Below are the code and all the weights of a small trained network. Each question names an input and a class and asks about switching units off, where a switched-off unit gives its printed mean instead of its output.

import numpy as np


def w(rows, s, z=0):
    codes = np.array(rows[::2]) - 128.0
    scale = np.full(codes.shape[1], s)
    scale[-1] = z or s
    return codes * scale


def norm(h):
    return h / np.sqrt((h * h).mean(-1, keepdims=True) + 1e-5)


def f(y):
    return y / 2 * (1 + np.tanh(0.7978845608 * (y + 0.044715 * y**3)))


def log_softmax(a):
    a = a - a.max(-1, keepdims=True)
    return a - np.log(np.exp(a).sum(-1, keepdims=True))


def net(x, mask):
    res = np.array(x, float).reshape(1, 5) / 4 @ E
    u = 0
    for l in range(4):
        y = f(norm(res) @ A[l][:, :-1].T + A[l][:, -1])
        res = res + np.where(mask[u : u + 5], y, B[l][:, -1]) @ B[l][:, :-1]
        u += 5
    return log_softmax(norm(res)[-1] @ U[:, :-1].T + U[:, -1])


A, B = {}, {}
E = w([
[69,121,184,90,126,114,165,113,81,24,57,149],'x0',
[140,180,185,62,37,129,97,125,87,132,158,163],'x1',
[121,144,46,129,58,20,202,131,116,125,99,46],'x2',
[204,174,109,90,189,89,103,71,85,128,68,148],'x3',
[164,176,179,254,138,149,182,122,100,108,155,111],'x4',
],0.0063)
A[0] = w([
[93,70,154,142,245,118,176,133,192,177,69,41,4],'L0N0',
[165,202,163,92,66,108,182,129,168,152,150,143,167],'L0N1',
[158,193,71,137,165,88,73,2,77,143,67,134,32],'L0N2',
[116,15,170,168,60,127,94,191,138,98,168,123,39],'L0N3',
[42,129,205,102,115,97,175,177,152,168,183,57,60],'L0N4',
],0.0055,0.0023)
B[0] = w([
[108,136,64,198,114,108,158,139,114,148,80,213,250],'L0N0',
[128,142,131,117,119,77,162,196,103,90,151,188,200],'L0N1',
[176,186,127,111,140,168,181,101,199,123,82,149,252],'L0N2',
[150,188,72,88,145,253,76,90,140,105,14,124,205],'L0N3',
[174,164,85,129,59,182,213,41,197,177,89,113,199],'L0N4',
],0.0077,0.0027)
A[1] = w([
[197,171,196,254,114,137,155,88,66,90,138,70,3],'L1N0',
[161,194,43,133,173,113,60,148,141,167,251,61,75],'L1N1',
[40,97,79,185,68,236,122,137,124,103,210,71,18],'L1N2',
[14,127,178,97,162,120,162,67,58,66,89,76,117],'L1N3',
[116,49,103,34,134,104,106,118,165,160,86,135,53],'L1N4',
],0.0059,0.0033)
B[1] = w([
[11,116,151,2,192,148,156,163,105,192,171,43,233],'L1N0',
[183,89,122,71,133,155,199,79,146,48,213,148,193],'L1N1',
[130,46,191,55,19,139,221,119,174,142,44,145,228],'L1N2',
[197,46,47,61,118,107,150,69,174,101,249,146,254],'L1N3',
[63,116,234,159,171,176,250,233,76,229,141,52,214],'L1N4',
],0.0067,0.0025)
A[2] = w([
[106,166,131,93,36,67,65,169,50,165,157,184,104],'L2N0',
[121,150,66,146,70,2,139,128,147,128,88,79,23],'L2N1',
[129,165,60,163,89,47,162,191,104,112,111,66,2],'L2N2',
[110,70,75,230,181,108,131,167,109,111,80,119,171],'L2N3',
[107,86,174,170,183,192,66,95,99,152,135,224,62],'L2N4',
],0.0059,0.0023)
B[2] = w([
[83,153,121,195,142,163,133,143,106,142,146,147,182],'L2N0',
[128,133,186,201,139,119,64,154,169,106,152,103,236],'L2N1',
[157,103,177,99,88,127,66,189,138,89,138,104,214],'L2N2',
[60,131,148,152,116,118,115,171,117,160,144,207,251],'L2N3',
[110,128,144,135,87,2,48,156,198,94,141,45,236],'L2N4',
],0.011,0.003)
A[3] = w([
[94,236,139,135,19,154,90,90,33,141,188,197,53],'L3N0',
[187,102,117,149,92,119,119,168,152,54,170,64,101],'L3N1',
[223,225,142,101,219,90,92,113,96,137,55,130,129],'L3N2',
[80,54,143,65,175,124,189,211,119,202,185,96,163],'L3N3',
[131,74,72,121,128,119,185,130,192,85,238,255,250],'L3N4',
],0.006,0.0021)
B[3] = w([
[99,106,90,254,173,91,114,126,114,187,61,184,179],'L3N0',
[123,83,138,20,241,109,10,102,180,139,108,135,194],'L3N1',
[89,86,109,131,52,227,180,139,179,152,71,85,200],'L3N2',
[136,234,159,125,201,169,136,121,45,113,143,103,246],'L3N3',
[223,117,74,157,106,73,113,44,69,108,100,167,252],'L3N4',
],0.01,0.0047)
U = w([
[124,108,117,106,25,215,182,119,220,149,37,107,71],'0',
[116,110,176,100,119,62,15,193,209,92,181,67,102],'1',
[86,146,104,244,139,84,105,144,71,160,92,221,128],'2',
[88,219,151,90,181,183,176,159,26,141,176,46,90],'3',
[219,94,80,96,122,109,133,20,91,84,179,132,251],'4',
],0.011,0.0013)

Each question gives the input, the list of numbers given to net, and the class t.
The units are the neurons (one row each of A and B). Each row of codes is followed by its name. A weight is (code - 128) times the scale printed after its matrix; where a second scale follows, it is the last column's (A, B and U).
mask holds one flag per neuron, layer by layer. A switched-off neuron (its flag False) gives its mean, the last column of its row in B, instead of its output. The means were averaged over made-up inputs and are rounded, as every weight is.
A unit's drop is (log p(t) with every unit on - log p(t) with that unit switched off) / (log p(t) with every unit on - log p(t) with every unit switched off).
The circuit of an input: a set's keep is (log p(t) with only the set's units on - log p(t) with every unit switched off) / (log p(t) with every unit on - log p(t) with every unit switched off). Starting from the 12 units with the biggest drops (on a tie, the unit counted first), units are removed one at a time, each time the one whose removal leaves the highest keep (on an exact tie, the one counted first), for as long as the keep stays at least 0.8.
units of the circuit, in order: the units of the circuit, biggest drop first
k most important neurons: the k neurons with the biggest drops, biggest first
top k neurons in layer l: the k neurons of layer l with the biggest drops, biggest first
input [-7,-4,-2,-4,2], class 4: units of the circuit, in order : (L3N4; L1N1)
input [-4,0,-2,7,5], class 0: 2 most important neurons : (L0N2; L3N2)
input [2,-5,-7,3,8], class 3: 4 most important neurons : (L1N0; L0N3; L2N1; L3N3)
input [-5,1,-4,0,-3], class 4: 2 most important neurons : (L1N1; L3N4)
input [0,-6,-2,3,-6], class 2: 2 most important neurons : (L0N0; L2N3)
input [3,2,-3,-6,-7], class 3: units of the circuit, in order : (L3N3)
input [8,7,8,6,-7], class 1: units of the circuit, in order : (L2N1; L3N4)
input [-8,-4,5,-4,6], class 4: units of the circuit, in order : (L1N1; L3N4)
input [-2,8,7,-4,-7], class 2: units of the circuit, in order : (L2N0; L3N0)
input [1,-7,6,-3,8], class 3: top 3 neurons in layer 2 : (L2N4; L2N3; L2N2)
input [-6,6,1,-4,4], class 2: 4 most important neurons : (L0N1; L3N0; L1N3; L2N0)
input [7,-3,0,-6,6], class 4: 4 most important neurons : (L1N3; L1N4; L3N4; L3N2)
input [-4,-4,-7,-4,7], class 1: 2 most important neurons : (L2N4; L1N4)
input [5,1,-1,8,0], class 0: units of the circuit, in order : (L3N2)
input [-8,3,7,-7,5], class 4: top 2 neurons in layer 1 : (L1N1; L1N2)
input [-5,6,8,5,7], class 1: 2 most important neurons : (L2N2; L0N1)
input [5,5,8,-4,7], class 1: top 2 neurons in layer 2 : (L2N2; L2N1)
input [-4,-3,4,2,-2], class 1: 3 most important neurons : (L2N1; L2N2; L1N3)
input [6,5,5,-2,-7], class 3: units of the circuit, in order : (L1N4; L3N3)
input [4,-3,-1,-5,8], class 3: units of the circuit, in order : (L1N0)
input [4,-5,-5,-7,8], class 3: 4 most important neurons : (L1N0; L3N3; L3N2; L0N2)
input [-5,4,0,-4,-4], class 4: top 2 neurons in layer 0 : (L0N0; L0N1)
input [-3,-2,5,-2,-8], class 3: 2 most important neurons : (L1N4; L3N3)
